Below is a small trained network, with its code and all its weights. Each question gives an input and a class and asks what happens when units are switched off, that is, made to give their printed mean instead of their output.

import numpy as np


def w(rows, s, z=0):
    codes = np.array(rows[::2]) - 128.0
    scale = np.full(codes.shape[1], s)
    scale[-1] = z or s
    return codes * scale


def f(y):
    return y / 2 * (1 + np.tanh(0.7978845608 * (y + 0.044715 * y**3)))


def log_softmax(a):
    a = a - a.max(-1, keepdims=True)
    return a - np.log(np.exp(a).sum(-1, keepdims=True))


def net(x, mask):
    res = np.array(x, float).reshape(1, 6) / 4 @ E
    y = f(res @ A[0][:, :-1].T + A[0][:, -1])
    res = res + np.where(mask, y, B[0][:, -1]) @ B[0][:, :-1]
    return log_softmax(res[-1] @ U[:, :-1].T + U[:, -1])


A, B = {}, {}
E = w([
[122,17,52],'x0',
[128,129,129],'x1',
[245,166,35],'x2',
[128,127,128],'x3',
[208,77,250],'x4',
[128,129,128],'x5',
],0.012)
A[0] = w([
[122,184,54,137],'N0',
[121,197,150,235],'N1',
[129,42,85,150],'N2',
[63,138,130,151],'N3',
[115,145,169,152],'N4',
[129,212,172,254],'N5',
[102,101,173,129],'N6',
[129,87,91,113],'N7',
[140,67,138,105],'N8',
[128,197,172,214],'N9',
[100,64,119,146],'N10',
[146,146,100,156],'N11',
[134,165,78,159],'N12',
[224,147,116,101],'N13',
[106,46,130,106],'N14',
[152,156,69,202],'N15',
[128,7,80,189],'N16',
[122,116,87,149],'N17',
[38,160,98,180],'N18',
[132,43,74,92],'N19',
[127,89,205,170],'N20',
[135,198,153,223],'N21',
],0.018,0.008)
B[0] = w([
[81,150,121,218],'N0',
[125,97,41,207],'N1',
[106,208,218,216],'N2',
[190,86,87,178],'N3',
[84,105,113,175],'N4',
[98,108,79,237],'N5',
[74,147,145,180],'N6',
[85,182,155,174],'N7',
[143,140,152,165],'N8',
[86,102,89,218],'N9',
[158,162,177,181],'N10',
[126,156,114,168],'N11',
[82,165,88,193],'N12',
[202,107,69,212],'N13',
[153,159,156,182],'N14',
[108,192,101,216],'N15',
[139,186,204,251],'N16',
[131,177,129,174],'N17',
[254,94,112,215],'N18',
[106,221,154,211],'N19',
[81,108,153,224],'N20',
[123,93,83,208],'N21',
],0.013,0.018)
U = w([
[211,53,91,157],'0',
[37,142,140,255],'1',
[253,140,163,171],'2',
[98,107,196,27],'3',
[112,133,96,12],'4',
],0.017,0.0073)

Each question gives the input, the list of numbers given to net, and the class t.
The units are the neurons (one row each of A and B). Each row of codes is followed by its name. A weight is (code - 128) times the scale printed after its matrix; where a second scale follows, it is the last column's (A, B and U).
mask holds one flag per neuron, in row order. A switched-off neuron (its flag False) gives its mean, the last column of its row in B, instead of its output. The means were averaged over made-up inputs and are rounded, as every weight is.
A unit's drop is (log p(t) with every unit on - log p(t) with that unit switched off) / (log p(t) with every unit on - log p(t) with every unit switched off).
The circuit of an input: a set's keep is (log p(t) with only the set's units on - log p(t) with every unit switched off) / (log p(t) with every unit on - log p(t) with every unit switched off). Starting from the 12 units with the biggest drops (on a tie, the unit counted first), units are removed one at a time, each time the one whose removal leaves the highest keep (on an exact tie, the one counted first), for as long as the keep stays at least 0.8.
units of the circuit, in order: the units of the circuit, biggest drop first
k most important neurons: the k neurons with the biggest drops, biggest first
drop when u is switched off: that unit's drop, to one decimal
input [3,6,6,5,0,-4], class 1: units of the circuit, in order : [N18]
input [0,-4,1,-7,-8,3], class 4: 3 most important neurons : [N18; N0; N12]
input [7,2,7,7,0,4], class 1: 3 most important neurons : [N18; N7; N19]
input [4,3,7,0,0,0], class 1: 4 most important neurons : [N18; N12; N0; N15]
input [-7,-2,3,-8,0,-5], class 4: 2 most important neurons : [N18; N3]
input [2,1,8,5,-2,7], class 1: 2 most important neurons : [N18; N0]
input [3,1,0,3,2,4], class 3: 2 most important neurons : [N18; N13]
input [1,-1,1,2,1,1], class 2: 2 most important neurons : [N0; N9]
input [7,5,-1,-6,1,1], class 3: 3 most important neurons : [N18; N13; N2]
input [5,-3,-1,2,-8,4], class 2: drop when N18 is switched off : 1.0
input [3,0,-3,0,3,4], class 3: drop when N6 is switched off : 0.0
input [3,6,-2,-4,2,5], class 3: drop when N18 is switched off : 0.3
input [-6,1,3,-5,-5,4], class 4: drop when N5 is switched off : 0.0
input [7,2,6,1,2,2], class 2: most important neuron : [N13]
